Below are the code and all the weights of a small trained network. Each question names an input and a class and asks about switching units off, where a switched-off unit gives its printed mean instead of its output.

import numpy as np


def w(rows, s, z=0):
    codes = np.array(rows[::2]) - 128.0
    scale = np.full(codes.shape[1], s)
    scale[-1] = z or s
    return codes * scale


def norm(h):
    return h / np.sqrt((h * h).mean(-1, keepdims=True) + 1e-5)


def f(y):
    return np.maximum(y, 0)


def log_softmax(a):
    a = a - a.max(-1, keepdims=True)
    return a - np.log(np.exp(a).sum(-1, keepdims=True))


def net(x, mask):
    res = np.array(x, float).reshape(1, 8) / 4 @ E
    u = 0
    for l in range(4):
        y = f(norm(res) @ A[l][:, :-1].T + A[l][:, -1])
        res = res + np.where(mask[u : u + 3], y, B[l][:, -1]) @ B[l][:, :-1]
        u += 3
    return log_softmax(norm(res)[-1] @ U[:, :-1].T + U[:, -1])


A, B = {}, {}
E = w([
[45,122,216,197,113,171,111,129,9,160,177],'x0',
[167,195,141,117,121,118,166,98,117,154,121],'x1',
[135,58,62,116,141,135,88,170,52,147,93],'x2',
[98,125,167,183,186,79,60,143,182,67,86],'x3',
[123,123,98,155,185,107,144,73,114,157,174],'x4',
[135,183,58,55,156,155,145,50,124,170,130],'x5',
[105,168,79,121,201,225,187,164,155,145,144],'x6',
[110,153,92,158,123,121,61,138,130,170,110],'x7',
],0.013)
A[0] = w([
[185,137,164,128,72,86,164,38,2,240,195,21],'L0N1',
[168,59,108,155,78,59,41,159,100,102,25,4],'L0N2',
[154,191,14,66,174,222,123,152,71,247,104,3],'L0N3',
],0.009,0.0029)
B[0] = w([
[131,27,113,174,70,89,166,109,152,249,77,254],'L0N1',
[146,164,191,46,182,134,80,192,173,99,175,238],'L0N2',
[120,47,149,118,24,161,59,46,119,226,64,240],'L0N3',
],0.013,0.0075)
A[1] = w([
[123,108,25,108,131,155,165,127,1,160,145,119],'L1N1',
[119,148,153,162,188,116,172,156,170,76,20,2],'L1N2',
[36,157,179,144,73,139,101,119,76,116,180,53],'L1N3',
],0.009,0.0065)
B[1] = w([
[93,103,73,162,82,139,125,47,157,210,31,252],'L1N1',
[254,142,78,142,217,102,213,84,3,143,85,193],'L1N2',
[199,153,74,164,68,100,28,71,15,103,169,223],'L1N3',
],0.0088,0.0034)
A[2] = w([
[180,121,111,83,61,161,180,161,151,78,111,254],'L2N1',
[187,193,140,86,60,128,151,114,145,108,137,53],'L2N2',
[111,117,246,157,96,151,153,178,89,117,149,127],'L2N3',
],0.012,0.0019)
B[2] = w([
[162,39,211,89,204,56,99,105,113,210,24,222],'L2N1',
[93,123,119,105,136,46,155,190,214,183,139,196],'L2N2',
[57,214,78,186,2,222,168,97,63,152,152,255],'L2N3',
],0.0098,0.007)
A[3] = w([
[118,172,184,122,144,154,160,81,190,142,111,122],'L3N1',
[105,71,149,138,176,201,150,194,85,100,138,3],'L3N2',
[154,77,4,121,155,157,100,134,154,77,116,67],'L3N3',
],0.012,0.0025)
B[3] = w([
[139,114,120,74,206,7,96,159,86,165,79,253],'L3N1',
[139,57,112,109,122,104,89,43,113,172,34,222],'L3N2',
[112,112,78,225,140,77,200,118,90,124,182,196],'L3N3',
],0.014,0.0037)
U = w([
[105,69,68,155,30,138,148,39,100,249,54,204],'0',
[203,80,157,10,224,29,86,196,215,137,87,227],'1',
[104,111,34,117,161,187,149,111,110,36,202,10],'2',
[73,222,229,196,62,245,67,198,36,40,215,67],'3',
[142,150,77,90,121,233,218,168,191,30,147,2],'4',
[183,182,46,211,238,70,238,164,137,28,186,70],'5',
],0.012,0.0068)

Each question gives the input, the list of numbers given to net, and the class t.
The units are the neurons (one row each of A and B). Each row of codes is followed by its name. A weight is (code - 128) times the scale printed after its matrix; where a second scale follows, it is the last column's (A, B and U).
mask holds one flag per neuron, layer by layer. A switched-off neuron (its flag False) gives its mean, the last column of its row in B, instead of its output. The means were averaged over made-up inputs and are rounded, as every weight is.
A unit's drop is (log p(t) with every unit on - log p(t) with that unit switched off) / (log p(t) with every unit on - log p(t) with every unit switched off).
The circuit of an input: a set's keep is (log p(t) with only the set's units on - log p(t) with every unit switched off) / (log p(t) with every unit on - log p(t) with every unit switched off). Starting from all 12 units, units are removed one at a time, each time the one whose removal leaves the highest keep (on an exact tie, the one counted first), for as long as the keep stays at least 0.8.
circuit, biggest first: the units of the circuit, biggest drop first
k most important neurons: the k neurons with the biggest drops, biggest first
drop of u: that unit's drop, to one decimal
input [-8,2,-4,-6,-2,-2,5,4], class 1: circuit, biggest first	(L2N3)
input [-7,8,-3,8,-4,-5,8,3], class 5: 4 most important neurons	(L1N2; L0N3; L0N2; L3N3)
input [-6,4,4,8,-1,0,4,-1], class 5: 2 most important neurons	(L3N3; L1N2)
input [5,-1,2,-2,3,-6,-5,5], class 3: circuit, biggest first	(L0N2; L0N3; L2N1)
input [-3,-1,2,-4,8,-4,-7,1], class 1: 3 most important neurons	(L0N2; L2N3; L0N3)
input [-5,6,7,0,5,-7,3,-7], class 1: 2 most important neurons	(L2N1; L2N3)
input [7,5,6,5,0,1,-5,0], class 3: 2 most important neurons	(L0N2; L0N3)
input [1,5,-2,8,-8,3,8,8], class 1: 2 most important neurons	(L3N1; L2N3)
input [5,-5,7,5,-8,5,-3,-8], class 3: 3 most important neurons	(L2N3; L0N1; L0N2)
input [2,8,-3,8,1,1,3,3], class 1: 2 most important neurons	(L3N1; L2N3)
input [-1,5,4,3,4,-8,1,6], class 1: drop of L3N2	0.2
input [8,7,-3,7,6,-2,2,5], class 3: drop of L0N3	0.2
input [-2,-5,6,5,-1,5,-4,4], class 1: drop of L0N2	1.2
